Here is a tiny trained network, its code and every weight. The questions are about switching its units off for an input and a class, where a switched-off unit gives its printed mean instead of its output.

import numpy as np


def w(rows, s, z=0):
    codes = np.array(rows[::2]) - 128.0
    scale = np.full(codes.shape[1], s)
    scale[-1] = z or s
    return codes * scale


def norm(h):
    return h / np.sqrt((h * h).mean(-1, keepdims=True) + 1e-5)


def f(y):
    return y / 2 * (1 + np.tanh(0.7978845608 * (y + 0.044715 * y**3)))


def log_softmax(a):
    a = a - a.max(-1, keepdims=True)
    return a - np.log(np.exp(a).sum(-1, keepdims=True))


def net(x, mask):
    res = np.array(x, float).reshape(1, 6) / 4 @ E
    u = 0
    for l in range(4):
        y = f(norm(res) @ A[l][:, :-1].T + A[l][:, -1])
        res = res + np.where(mask[u : u + 10], y, B[l][:, -1]) @ B[l][:, :-1]
        u += 10
    return log_softmax(norm(res)[-1] @ U[:, :-1].T + U[:, -1])


A, B = {}, {}
E = w([
[108,170,168,116,57,114,224,105,184,122,87,200],'x0',
[11,103,46,145,122,99,214,83,198,132,64,1],'x1',
[102,127,57,21,131,96,83,34,126,123,166,159],'x2',
[148,208,164,142,176,196,219,126,149,37,164,98],'x3',
[103,217,112,147,203,53,67,232,106,82,198,138],'x4',
[138,94,148,132,107,136,190,197,247,112,84,115],'x5',
],0.0077)
A[0] = w([
[191,125,205,177,138,167,201,251,144,96,138,106,88],'0.n1',
[165,75,131,113,80,125,91,52,87,149,130,140,64],'0.n2',
[124,149,126,137,122,119,171,175,165,110,126,109,2],'0.n3',
[116,82,109,94,92,122,189,73,197,131,93,114,132],'0.n4',
[152,77,157,101,92,110,86,140,143,153,110,141,94],'0.n5',
[144,187,164,146,119,124,159,69,87,128,133,153,100],'0.n6',
[126,91,127,103,74,132,213,61,176,131,96,118,132],'0.n7',
[165,152,178,154,132,146,166,183,134,110,144,141,54],'0.n8',
[191,118,172,91,115,177,168,84,161,104,137,158,90],'0.n9',
[157,70,173,111,57,137,143,105,161,163,96,192,145],'0.n10',
],0.012,0.004)
B[0] = w([
[141,189,157,214,168,226,119,219,158,214,53,180,252],'0.n1',
[137,109,197,162,193,89,57,138,44,202,95,130,183],'0.n2',
[147,118,82,136,190,179,35,151,73,147,108,126,152],'0.n3',
[126,52,195,143,66,151,193,95,182,67,191,170,218],'0.n4',
[107,87,14,108,81,146,141,127,105,126,130,203,171],'0.n5',
[78,119,121,122,70,147,196,82,103,104,162,184,159],'0.n6',
[113,150,168,109,183,73,180,4,180,112,182,126,221],'0.n7',
[136,194,140,188,110,122,157,169,106,166,51,215,187],'0.n8',
[88,120,137,151,235,183,2,159,161,181,72,118,188],'0.n9',
[186,198,170,130,78,148,247,131,150,117,157,163,223],'0.n10',
],0.0098,0.012)
A[1] = w([
[98,79,72,176,92,155,229,130,152,176,89,21,202],'1.n1',
[84,110,125,67,107,163,197,19,244,127,133,131,228],'1.n2',
[152,65,153,122,164,118,73,84,164,164,97,38,6],'1.n3',
[177,31,139,82,80,68,59,166,168,177,120,230,166],'1.n4',
[200,142,189,150,157,155,127,248,138,126,95,98,119],'1.n5',
[138,191,120,116,174,36,184,156,144,91,164,136,80],'1.n6',
[99,232,139,70,115,86,151,186,140,66,112,116,8],'1.n7',
[75,32,94,184,124,131,79,121,133,168,81,64,27],'1.n8',
[54,135,131,176,174,121,111,197,124,41,186,96,113],'1.n9',
[94,126,98,77,182,73,77,243,198,95,154,47,37],'1.n10',
],0.011,0.0016)
B[1] = w([
[149,133,183,124,15,26,160,100,169,113,53,190,161],'1.n1',
[136,43,109,169,167,51,196,138,149,100,238,155,250],'1.n2',
[123,75,184,118,173,115,87,62,195,204,150,130,146],'1.n3',
[99,127,48,53,42,137,130,74,189,120,125,174,186],'1.n4',
[109,106,159,175,144,147,149,194,179,164,123,255,222],'1.n5',
[139,155,138,165,155,115,151,99,161,140,170,85,154],'1.n6',
[155,128,118,152,179,155,168,56,162,81,167,120,144],'1.n7',
[111,16,132,191,107,198,128,149,123,160,93,140,155],'1.n8',
[123,222,121,163,92,128,164,138,176,143,101,102,158],'1.n9',
[226,196,60,83,137,76,112,156,119,108,106,94,155],'1.n10',
],0.012,0.013)
A[2] = w([
[85,6,109,135,173,176,98,114,46,148,118,92,115],'2.n1',
[150,69,125,91,127,134,166,121,152,136,123,189,122],'2.n2',
[81,133,173,69,125,87,79,160,125,77,160,229,5],'2.n3',
[49,184,148,156,133,167,163,27,49,140,140,132,126],'2.n4',
[124,159,106,135,136,179,154,161,103,91,134,125,115],'2.n5',
[84,167,162,107,84,171,208,121,107,73,194,134,24],'2.n6',
[95,160,123,125,168,150,141,149,124,119,125,133,67],'2.n7',
[128,106,173,144,116,97,194,103,87,149,62,105,93],'2.n8',
[182,143,173,57,117,238,116,61,73,130,116,141,123],'2.n9',
[121,167,180,144,132,141,150,215,100,114,120,135,2],'2.n10',
],0.014,0.0021)
B[2] = w([
[63,109,215,115,242,149,31,112,169,176,196,86,167],'2.n1',
[120,109,87,151,135,90,79,143,78,50,217,99,251],'2.n2',
[131,90,54,107,43,152,190,116,177,127,52,119,187],'2.n3',
[160,78,163,83,76,84,139,188,84,38,180,186,164],'2.n4',
[143,167,104,155,133,68,141,100,164,182,120,186,150],'2.n5',
[99,61,105,191,112,135,162,50,192,141,86,132,196],'2.n6',
[141,149,119,129,137,113,138,121,143,108,121,183,153],'2.n7',
[162,109,170,110,113,124,154,125,98,75,69,138,152],'2.n8',
[95,138,95,102,121,92,107,251,106,130,92,110,163],'2.n9',
[125,153,142,163,110,179,66,146,153,117,161,179,208],'2.n10',
],0.012,0.011)
A[3] = w([
[49,172,231,94,101,120,131,188,140,131,168,99,173],'3.n1',
[73,167,120,184,154,178,70,37,119,193,141,91,75],'3.n2',
[126,68,157,99,45,203,227,95,168,185,176,86,9],'3.n3',
[151,74,124,146,90,143,254,60,133,186,121,88,20],'3.n4',
[148,231,113,13,181,127,103,139,146,106,168,68,139],'3.n5',
[85,201,123,163,67,135,141,142,98,128,194,120,3],'3.n6',
[95,78,198,132,196,223,111,47,141,156,134,158,97],'3.n7',
[112,64,62,94,21,169,104,114,114,174,66,92,63],'3.n8',
[116,201,163,166,70,215,156,68,45,81,152,145,57],'3.n9',
[154,163,195,183,67,56,64,151,17,84,95,55,90],'3.n10',
],0.0098,0.002)
B[3] = w([
[162,95,110,127,125,144,140,148,55,86,110,140,147],'3.n1',
[166,108,148,81,230,94,92,111,148,119,144,141,149],'3.n2',
[136,175,133,113,147,26,129,138,108,55,117,135,229],'3.n3',
[121,138,193,151,91,161,137,96,117,70,126,65,254],'3.n4',
[65,171,103,165,153,193,192,111,3,56,136,102,159],'3.n5',
[219,85,48,116,182,109,164,149,217,128,108,100,133],'3.n6',
[114,160,24,86,194,97,74,145,146,148,154,100,240],'3.n7',
[65,105,108,117,112,143,59,108,96,142,140,132,205],'3.n8',
[86,80,120,192,106,104,134,165,224,98,80,120,143],'3.n9',
[181,124,184,33,128,205,107,49,140,83,122,92,131],'3.n10',
],0.011,0.0057)
U = w([
[164,126,210,121,72,105,133,81,145,161,11,49,48],'0',
[114,148,198,53,121,179,210,125,81,223,118,76,2],'1',
[65,58,172,100,222,124,30,87,116,213,171,85,146],'2',
[114,119,216,40,150,150,126,164,1,112,139,111,60],'3',
[136,254,53,132,175,118,165,81,94,104,137,31,110],'4',
[109,68,158,168,105,58,243,52,176,50,210,169,196],'5',
[141,206,175,207,150,195,150,225,159,171,73,239,165],'6',
[79,83,34,44,28,112,74,125,75,127,120,171,148],'7',
],0.0096,0.0051)

Each question gives the input, the list of numbers given to net, and the class t.
The units are the neurons (one row each of A and B). Each row of codes is followed by its name. A weight is (code - 128) times the scale printed after its matrix; where a second scale follows, it is the last column's (A, B and U).
mask holds one flag per neuron, layer by layer. A switched-off neuron (its flag False) gives its mean, the last column of its row in B, instead of its output. The means were averaged over made-up inputs and are rounded, as every weight is.
A unit's drop is (log p(t) with every unit on - log p(t) with that unit switched off) / (log p(t) with every unit on - log p(t) with every unit switched off).
The circuit of an input: a set's keep is (log p(t) with only the set's units on - log p(t) with every unit switched off) / (log p(t) with every unit on - log p(t) with every unit switched off). Starting from the 12 units with the biggest drops (on a tie, the unit counted first), units are removed one at a time, each time the one whose removal leaves the highest keep (on an exact tie, the one counted first), for as long as the keep stays at least 0.8.
circuit, biggest first: the units of the circuit, biggest drop first
most important unit: the unit with the biggest drop
top k neurons: the k neurons with the biggest drops, biggest first
top k neurons in layer l: the k neurons of layer l with the biggest drops, biggest first
drop when u is switched off: that unit's drop, to one decimal
input [1,1,-3,-3,1,7], class 6: circuit, biggest first	[0.n1]
input [6,6,-1,-8,7,-1], class 7: circuit, biggest first	[0.n10 1.n2 1.n5]
input [0,-1,-5,-3,-7,-6], class 3: top 2 neurons	[0.n2 1.n2]
input [-8,-5,-1,-8,2,-1], class 2: top 4 neurons	[0.n10 2.n1 1.n8 0.n2]
input [1,6,8,-4,4,-3], class 2: top 3 neurons	[0.n10 1.n8 0.n7]
input [-7,4,-3,7,4,-8], class 4: top 2 neurons in layer 0	[0.n1 0.n10]
input [0,-4,1,0,-8,-4], class 3: top 4 neurons	[0.n2 0.n10 0.n9 2.n9]
input [-4,6,1,-4,-1,-2], class 2: top 2 neurons	[0.n10 1.n8]
input [0,-8,0,-4,-6,3], class 7: top 2 neurons	[0.n5 1.n4]
input [1,6,-2,-6,7,-8], class 4: top 2 neurons	[0.n1 0.n2]
input [-4,6,-3,-2,1,-3], class 0: top 4 neurons	[1.n1 0.n7 0.n1 0.n4]
input [-7,2,2,0,-4,2], class 2: top 2 neurons	[0.n10 0.n2]
input [-5,5,-6,-3,-8,-7], class 2: top 2 neurons	[0.n2 2.n1]
input [-1,-4,8,-7,-7,2], class 7: circuit, biggest first	[1.n4]
input [-5,8,-1,-3,-2,-6], class 2: top 3 neurons	[0.n10 1.n8 2.n1]
input [-6,-5,-1,-1,3,-6], class 7: top 2 neurons	[0.n1 0.n7]
input [-1,-1,3,0,-1,-6], class 2: top 3 neurons	[0.n10 0.n2 2.n1]
input [-5,1,8,4,0,-6], class 3: top 2 neurons in layer 2	[2.n4 2.n9]
input [4,-3,8,0,7,8], class 4: top 3 neurons in layer 0	[0.n1 0.n4 0.n10]
input [8,-7,6,-7,-2,0], class 7: most important unit	0.n2
input [3,5,1,0,5,-3], class 4: top 4 neurons in layer 0	[0.n1 0.n10 0.n4 0.n7]
input [1,-8,4,0,-8,-6], class 7: drop when 2.n3 is switched off	0.1
input [-6,-3,3,2,-7,1], class 2: drop when 0.n9 is switched off	0.2
input [2,4,-1,-6,8,4], class 4: drop when 1.n9 is switched off	0.1
